Below are the code and all the weights of a small trained network. Each question names an input and a class and asks about switching units off, where a switched-off unit gives its printed mean instead of its output.

import numpy as np


def w(rows, s, z=0):
    codes = np.array(rows[::2]) - 128.0
    scale = np.full(codes.shape[1], s)
    scale[-1] = z or s
    return codes * scale


def f(y):
    return y / 2 * (1 + np.tanh(0.7978845608 * (y + 0.044715 * y**3)))


def log_softmax(a):
    a = a - a.max(-1, keepdims=True)
    return a - np.log(np.exp(a).sum(-1, keepdims=True))


def net(x, mask):
    res = np.array(x, float).reshape(1, 7) / 4 @ E
    y = f(res @ A[0][:, :-1].T + A[0][:, -1])
    res = res + np.where(mask, y, B[0][:, -1]) @ B[0][:, :-1]
    return log_softmax(res[-1] @ U[:, :-1].T + U[:, -1])


A, B = {}, {}
E = w([
[112,158,119],'x0',
[106,126,153],'x1',
[200,185,153],'x2',
[232,151,90],'x3',
[198,2,151],'x4',
[111,88,242],'x5',
[151,171,154],'x6',
],0.0082)
A[0] = w([
[158,80,8,171],'neuron 0',
[168,113,75,44],'neuron 1',
[99,80,105,155],'neuron 2',
[152,119,95,4],'neuron 3',
[139,162,178,4],'neuron 4',
[134,105,109,35],'neuron 5',
[116,73,180,110],'neuron 6',
[194,121,118,110],'neuron 7',
],0.016,0.0025)
B[0] = w([
[75,87,3,254],'neuron 0',
[161,71,57,181],'neuron 1',
[97,100,140,177],'neuron 2',
[172,131,83,144],'neuron 3',
[127,203,150,158],'neuron 4',
[141,93,125,133],'neuron 5',
[75,85,221,209],'neuron 6',
[211,92,121,202],'neuron 7',
],0.018,0.0086)
U = w([
[146,158,250,1],'0',
[94,50,188,222],'1',
[118,130,42,71],'2',
[134,227,145,145],'3',
[255,101,152,68],'4',
[43,143,124,145],'5',
],0.011,0.0062)

Each question gives the input, the list of numbers given to net, and the class t.
The units are the neurons (one row each of A and B). Each row of codes is followed by its name. A weight is (code - 128) times the scale printed after its matrix; where a second scale follows, it is the last column's (A, B and U).
mask holds one flag per neuron, in row order. A switched-off neuron (its flag False) gives its mean, the last column of its row in B, instead of its output. The means were averaged over made-up inputs and are rounded, as every weight is.
A unit's drop is (log p(t) with every unit on - log p(t) with that unit switched off) / (log p(t) with every unit on - log p(t) with every unit switched off).
The circuit of an input: a set's keep is (log p(t) with only the set's units on - log p(t) with every unit switched off) / (log p(t) with every unit on - log p(t) with every unit switched off). Starting from all 8 units, units are removed one at a time, each time the one whose removal leaves the highest keep (on an exact tie, the one counted first), for as long as the keep stays at least 0.8.
units of the circuit, in order: the units of the circuit, biggest drop first
k most important neurons: the k neurons with the biggest drops, biggest first
drop when u is switched off: that unit's drop, to one decimal
input [2,-8,8,-7,0,4,-7], class 0: units of the circuit, in order => [neuron 0; neuron 1]
input [0,6,5,-2,-6,-1,1], class 3: units of the circuit, in order => [neuron 0; neuron 6]
input [5,-1,2,-8,-2,8,-1], class 0: units of the circuit, in order => [neuron 0; neuron 4]
input [2,-5,7,6,-3,-1,6], class 4: units of the circuit, in order => [neuron 7]
input [7,-3,6,-6,1,6,0], class 0: 2 most important neurons => [neuron 0; neuron 4]
input [3,8,4,5,-6,-2,-4], class 3: units of the circuit, in order => [neuron 0; neuron 1]
input [8,-1,2,6,2,8,-4], class 0: units of the circuit, in order => [neuron 0; neuron 1]
input [7,8,2,7,-4,4,-7], class 0: 3 most important neurons => [neuron 0; neuron 1; neuron 3]
input [7,-1,4,-8,7,6,8], class 0: units of the circuit, in order => [neuron 0; neuron 4]
input [0,8,-1,2,-6,-3,0], class 3: 4 most important neurons => [neuron 0; neuron 6; neuron 1; neuron 2]
input [8,1,6,0,-7,7,3], class 3: 2 most important neurons => [neuron 6; neuron 4]
input [-3,0,4,0,-5,-5,3], class 3: 2 most important neurons => [neuron 0; neuron 1]
input [-4,-3,-3,-3,-7,2,-2], class 3: drop when neuron 0 is switched off => 0.8
input [-5,7,-3,3,-4,-3,6], class 3: drop when neuron 1 is switched off => 0.1
input [7,-2,5,8,8,-7,0], class 2: drop when neuron 0 is switched off => 6.7
input [0,-4,5,-3,-4,8,-7], class 0: most important neuron => [neuron 0]
input [-2,-3,-5,4,-7,5,-3], class 3: 4 most important neurons => [neuron 0; neuron 6; neuron 1; neuron 2]
